31  342  -17
72  413  71
-29  -559  57
|
413  71
-559  57

-147  -183  518  207
402  -659  -400  422
-11  -617  585  -350
388  371  -507  -396
-321  -277  -347  -396
|
-659  -400
-617  585

-202  -436  -167  -133  -437
-22  -533  9  121  -196
-189  -229  -162  -173  -79
|
-533  9
-229  -162

-235  -378  126
45  138  216
145  620  184
119  -278  -219
-206  222  -270
|
138  216
620  184

-22  -393  -196  -313  170
300  182  583  -136  -238
203  -71  358  -582  99
|
182  583
-71  358

-388  -382  271
-112  -41  -143
-671  507  -161
|
-41  -143
507  -161

-439  67  -384  -220
407  302  -172  252
-509  -142  431  48
|
302  -172
-142  431
---
-657  164  541
16  -129  -83
-13  368  -86
-200  98  141
659  398  -652
362  -633  -199
-459  577  275
217  -90  -390
-354  -342  518
-62  -322  134
-78  626  17
|
-657  164  541
-459  577  275
-354  -342  518
-200  98  141
-78  626  17
-62  -322  134
-13  368  -86
16  -129  -83
217  -90  -390
362  -633  -199
659  398  -652

-181  56  144  -636  -63  94  82
5  -137  -113  333  -213  186  -215
-214  224  127  -117  210  -187  3
-6  296  -141  176  54  168  -233
123  72  107  -23  318  1  -92
-12  -155  67  19  -123  -198  -17
-71  -45  204  138  -163  130  -9
-150  -340  153  -5  -385  405  -71
217  -207  -103  24  -99  -246  96
97  371  -137  130  151  268  76
88  -142  -118  155  308  -276  -193
|
-214  224  127  -117  210  -187  3
-181  56  144  -636  -63  94  82
-150  -340  153  -5  -385  405  -71
-71  -45  204  138  -163  130  -9
-12  -155  67  19  -123  -198  -17
-6  296  -141  176  54  168  -233
5  -137  -113  333  -213  186  -215
88  -142  -118  155  308  -276  -193
97  371  -137  130  151  268  76
123  72  107  -23  318  1  -92
217  -207  -103  24  -99  -246  96

-37  37
614  -296
320  -112
176  -21
241  292
272  157
-198  90
-58  374
105  609
107  280
|
-198  90
-58  374
-37  37
105  609
107  280
176  -21
241  292
272  157
320  -112
614  -296

151  290
550  116
-556  -448
-10  -2
646  78
-159  264
-107  -89
-296  -39
-31  -134
298  102
167  -368
|
-556  -448
-296  -39
-159  264
-107  -89
-31  -134
-10  -2
151  290
167  -368
298  102
550  116
646  78

99  12  19  -140  34  -75  -89  11  -23
-188  -4  -118  -468  -191  278  -188  154  117
32  -200  127  72  -64  82  211  174  151
-83  167  -265  321  175  -522  -151  -307  -190
184  -374  -130  91  233  -205  549  -9  13
|
-188  -4  -118  -468  -191  278  -188  154  117
-83  167  -265  321  175  -522  -151  -307  -190
32  -200  127  72  -64  82  211  174  151
99  12  19  -140  34  -75  -89  11  -23
184  -374  -130  91  233  -205  549  -9  13

-218  -152
371  168
-289  -116
-616  14
|
-616  14
-289  -116
-218  -152
371  168

-108  235  82  118  74  228  -94  159
57  -502  263  37  -63  -400  -59  -342
225  -215  179  -31  71  220  -331  -359
2  -315  156  -241  -102  -61  101  -145
-96  -335  204  -62  0  -172  229  -59
383  -273  218  83  -43  48  -567  -341
-32  -127  185  -17  -110  -227  167  15
-97  -53  -65  -95  -29  -216  -26  -14
|
-108  235  82  118  74  228  -94  159
-97  -53  -65  -95  -29  -216  -26  -14
-96  -335  204  -62  0  -172  229  -59
-32  -127  185  -17  -110  -227  167  15
2  -315  156  -241  -102  -61  101  -145
57  -502  263  37  -63  -400  -59  -342
225  -215  179  -31  71  220  -331  -359
383  -273  218  83  -43  48  -567  -341
---
-158  207  -293  -388  131  -253  66  -9  22
-273  28  39  -312  99  -307  -70  190  -293
-120  28  114  -514  -239  -39  -93  312  -303
-198  329  -18  -600  -17  -346  -408  248  -212
-434  -177  -151  -227  202  -73  -82  56  -505
-252  41  -119  -316  17  -278  -224  187  -283
-311  90  -180  -306  43  -204  -241  125  -132
-265  87  -225  -323  -14  -215  -333  165  -98
|
-273  28  39  -312  99  -307  -70  190  -293
-198  329  -18  -600  -17  -346  -408  248  -212
-252  41  -119  -316  17  -278  -224  187  -283
-265  87  -225  -323  -14  -215  -333  165  -98

231  448  431  -195  385  165  429  -331  232  409  -231  -257  -185  -475  -299  -278
-257  -53  -130  45  8  -48  -109  -229  -226  -125  -176  -134  -255  -134  -81  -88
-76  -53  -50  -40  -34  -29  -64  -84  -59  -44  -76  -71  -70  -50  -36  -43
|
-257  -53  -130  45  8  -48  -109  -229  -226  -125  -176  -134  -255  -134  -81  -88

-319  -64  236  -414  -42  -55  403  -439  -44  -190  604  -56  45  104
330  -33  -136  -70  172  37  246  -121  230  173  427  106  165  241
-62  -14  84  -23  143  -202  -242  192  11  -47  -76  51  -20  6
-113  140  -90  -127  -69  4  45  27  58  69  283  110  20  -13
-321  -101  228  -372  160  -84  430  -44  -200  -280  175  -185  8  -203
|
330  -33  -136  -70  172  37  246  -121  230  173  427  106  165  241
-113  140  -90  -127  -69  4  45  27  58  69  283  110  20  -13

160  225  210  104  203  105  -4  96  -160  424  237  -2  365
-251  -124  -252  -220  -162  -243  24  229  72  -285  -33  -93  -217
24  231  241  125  330  0  -118  118  83  220  -169  -64  141
-367  111  509  -218  -73  -132  188  -578  612  -517  -272  144  -181
|
-251  -124  -252  -220  -162  -243  24  229  72  -285  -33  -93  -217
-367  111  509  -218  -73  -132  188  -578  612  -517  -272  144  -181

233  -550  -170
348  259  -122
-241  240  -295
193  123  196
230  -37  334
-16  -151  147
621  -634  -201
-234  -52  20
141  -40  222
101  -69  449
419  136  220
|
348  259  -122
193  123  196
-16  -151  147
-234  -52  20
101  -69  449

98  128  -529  -484  -4  167  3  -471  -18  163  290  444  -400  244  -401  -17
457  137  269  247  454  -110  512  364  162  -355  75  -140  -185  -324  126  173
-138  -28  158  146  -130  2  -149  173  -135  77  -145  -282  218  41  81  -153
|
457  137  269  247  454  -110  512  364  162  -355  75  -140  -185  -324  126  173

-449  459  -466  -452  -467  446  461  -465
463  -467  462  459  462  -469  -462  471
459  -463  455  468  461  -461  -448  459
-467  469  -470  -469  -455  459  463  -459
-467  463  -461  -463  -460  461  454  -460
-476  453  -460  -456  -455  454  443  -457
467  -464  463  459  459  -462  -465  464
468  -457  455  459  464  -462  -456  452
442  -468  461  465  467  -451  -455  454
-474  465  -467  -456  -464  465  459  -466
462  -466  462  472  466  -460  -468  457
465  -469  465  465  465  -457  -464  460
|
463  -467  462  459  462  -469  -462  471
-467  469  -470  -469  -455  459  463  -459
-476  453  -460  -456  -455  454  443  -457
468  -457  455  459  464  -462  -456  452
-474  465  -467  -456  -464  465  459  -466
465  -469  465  465  465  -457  -464  460
---
-200  427  -60  105  -196  337
-2  51  238  -403  -39  249
139  -456  -119  -123  326  -315
317  -177  651  -118  -281  -222
263  -270  363  -23  -91  -307
66  125  85  493  -272  -212
-99  306  77  60  -209  226
|
139  -456  -119  -123  326  -315
-200  427  -60  105  -196  337
-99  306  77  60  -209  226
66  125  85  493  -272  -212
-2  51  238  -403  -39  249
263  -270  363  -23  -91  -307
317  -177  651  -118  -281  -222

-75  -212  -91  -254  444  231  -417  244  -569  -248
-52  272  81  430  -594  -241  266  -152  567  358
-213  -146  -81  -164  301  110  -438  287  -520  -248
-184  -156  -73  -174  335  139  -451  279  -542  -255
-105  -188  -74  -227  416  211  -427  265  -570  -257
203  147  72  161  -311  -116  450  -280  529  258
-72  291  109  463  -604  -224  223  -139  535  380
-110  -189  -90  -225  409  198  -432  255  -559  -252
-164  -163  -80  -193  359  148  -443  265  -546  -259
|
-75  -212  -91  -254  444  231  -417  244  -569  -248
-110  -189  -90  -225  409  198  -432  255  -559  -252
-213  -146  -81  -164  301  110  -438  287  -520  -248
-164  -163  -80  -193  359  148  -443  265  -546  -259
-105  -188  -74  -227  416  211  -427  265  -570  -257
-184  -156  -73  -174  335  139  -451  279  -542  -255
203  147  72  161  -311  -116  450  -280  529  258
-52  272  81  430  -594  -241  266  -152  567  358
-72  291  109  463  -604  -224  223  -139  535  380

33  -443  -488  452
-187  157  -101  -103
225  101  320  -215
153  -126  231  -93
77  472  285  -297
|
33  -443  -488  452
-187  157  -101  -103
153  -126  231  -93
77  472  285  -297
225  101  320  -215

155  -377  271  360  428  -436  -278  46
361  -113  11  191  608  269  -91  67
-332  194  316  -59  -553  387  158  -81
|
361  -113  11  191  608  269  -91  67
155  -377  271  360  428  -436  -278  46
-332  194  316  -59  -553  387  158  -81

-59  170  91  -539  -184  -55  100  -336  -184  -21
-127  24  -222  -76  183  214  212  -153  -208  46
54  -62  -11  -112  -57  -62  51  -40  -308  -29
-137  -18  -59  1  -6  84  48  95  60  24
-111  -19  43  101  33  46  18  -29  89  -142
|
-127  24  -222  -76  183  214  212  -153  -208  46
-137  -18  -59  1  -6  84  48  95  60  24
54  -62  -11  -112  -57  -62  51  -40  -308  -29
-111  -19  43  101  33  46  18  -29  89  -142
-59  170  91  -539  -184  -55  100  -336  -184  -21

244  243  -558  -547  -549  253  256
-382  -377  573  569  556  -381  -377
457  453  -578  -582  -576  453  462
326  334  -572  -584  -559  325  310
277  269  -581  -569  -570  300  289
-319  -335  576  572  551  -295  -320
-443  -437  580  579  557  -443  -434
328  327  -579  -588  -556  330  323
|
277  269  -581  -569  -570  300  289
328  327  -579  -588  -556  330  323
457  453  -578  -582  -576  453  462
326  334  -572  -584  -559  325  310
244  243  -558  -547  -549  253  256
-382  -377  573  569  556  -381  -377
-319  -335  576  572  551  -295  -320
-443  -437  580  579  557  -443  -434
